Here is a tiny trained network, its code and every weight. The questions are about switching its units off for an input and a class, where a switched-off unit gives its printed mean instead of its output.

import numpy as np


def w(rows, s, z=0):
    codes = np.array(rows[::2]) - 128.0
    scale = np.full(codes.shape[1], s)
    scale[-1] = z or s
    return codes * scale


def f(y):
    return y / 2 * (1 + np.tanh(0.7978845608 * (y + 0.044715 * y**3)))


def log_softmax(a):
    a = a - a.max(-1, keepdims=True)
    return a - np.log(np.exp(a).sum(-1, keepdims=True))


def net(x, mask):
    res = np.array(x, float).reshape(1, 5) / 4 @ E
    y = f(res @ A[0][:, :-1].T + A[0][:, -1])
    res = res + np.where(mask, y, B[0][:, -1]) @ B[0][:, :-1]
    return log_softmax(res[-1] @ U[:, :-1].T + U[:, -1])


A, B = {}, {}
E = w([
[47,59,225],'x0',
[129,128,128],'x1',
[128,128,128],'x2',
[97,42,11],'x3',
[43,178,91],'x4',
],0.011)
A[0] = w([
[87,139,210,151],'n0',
[243,99,161,101],'n1',
[183,140,84,65],'n2',
[127,209,116,129],'n3',
[79,142,168,19],'n4',
[115,11,146,114],'n5',
[110,154,74,47],'n6',
[248,120,56,60],'n7',
[164,98,136,149],'n8',
[69,115,167,80],'n9',
[161,46,144,114],'n10',
[144,207,120,135],'n11',
[110,67,133,120],'n12',
[108,103,56,2],'n13',
[85,153,161,37],'n14',
[155,103,148,121],'n15',
[115,72,131,109],'n16',
[153,145,192,75],'n17',
[68,122,84,63],'n18',
[142,131,168,67],'n19',
[126,77,142,116],'n20',
[132,182,115,142],'n21',
[21,153,106,186],'n22',
[112,239,111,133],'n23',
[138,116,98,111],'n24',
[242,164,43,211],'n25',
[152,142,186,85],'n26',
[96,123,89,102],'n27',
],0.016,0.01)
B[0] = w([
[83,87,127,188],'n0',
[102,15,211,188],'n1',
[12,111,116,159],'n2',
[187,179,95,171],'n3',
[239,86,201,138],'n4',
[147,222,51,188],'n5',
[194,93,133,148],'n6',
[28,107,119,196],'n7',
[90,120,49,153],'n8',
[98,54,181,154],'n9',
[125,185,91,168],'n10',
[199,139,92,175],'n11',
[158,221,29,157],'n12',
[190,27,228,152],'n13',
[183,106,150,136],'n14',
[90,142,132,144],'n15',
[136,199,42,150],'n16',
[31,65,136,164],'n17',
[73,38,149,149],'n18',
[75,104,91,140],'n19',
[150,194,79,150],'n20',
[190,198,143,160],'n21',
[153,35,169,185],'n22',
[223,173,100,188],'n23',
[101,101,149,141],'n24',
[119,26,203,254],'n25',
[42,3,106,161],'n26',
[89,64,169,147],'n27',
],0.0064,0.02)
U = w([
[162,25,194,68],'0',
[3,51,77,254],'1',
[214,186,23,90],'2',
],0.011,0.00068)

Each question gives the input, the list of numbers given to net, and the class t.
The units are the neurons (one row each of A and B). Each row of codes is followed by its name. A weight is (code - 128) times the scale printed after its matrix; where a second scale follows, it is the last column's (A, B and U).
mask holds one flag per neuron, in row order. A switched-off neuron (its flag False) gives its mean, the last column of its row in B, instead of its output. The means were averaged over made-up inputs and are rounded, as every weight is.
A unit's drop is (log p(t) with every unit on - log p(t) with that unit switched off) / (log p(t) with every unit on - log p(t) with every unit switched off).
The circuit of an input: a set's keep is (log p(t) with only the set's units on - log p(t) with every unit switched off) / (log p(t) with every unit on - log p(t) with every unit switched off). Starting from the 12 units with the biggest drops (on a tie, the unit counted first), units are removed one at a time, each time the one whose removal leaves the highest keep (on an exact tie, the one counted first), for as long as the keep stays at least 0.8.
circuit, biggest first: the units of the circuit, biggest drop first
k most important neurons: the k neurons with the biggest drops, biggest first
drop when u is switched off: that unit's drop, to one decimal
input [-5,-4,-6,6,1], class 0: 3 most important neurons	(n13, n25, n6)
input [8,-4,-7,-1,6], class 0: circuit, biggest first	(n4)
input [0,1,4,-8,8], class 2: 2 most important neurons	(n25, n23)
input [8,-3,4,-2,5], class 0: 2 most important neurons	(n4, n22)
input [-5,6,-4,0,6], class 2: 2 most important neurons	(n23, n1)
input [8,7,-8,0,4], class 0: 3 most important neurons	(n4, n22, n7)
input [5,4,1,-1,3], class 0: 4 most important neurons	(n7, n22, n4, n2)
input [-4,-7,-5,5,1], class 0: drop when n13 is switched off	0.7
input [-5,-8,-7,-5,8], class 2: drop when n21 is switched off	0.0
input [6,-3,3,-7,-3], class 1: drop when n26 is switched off	0.1
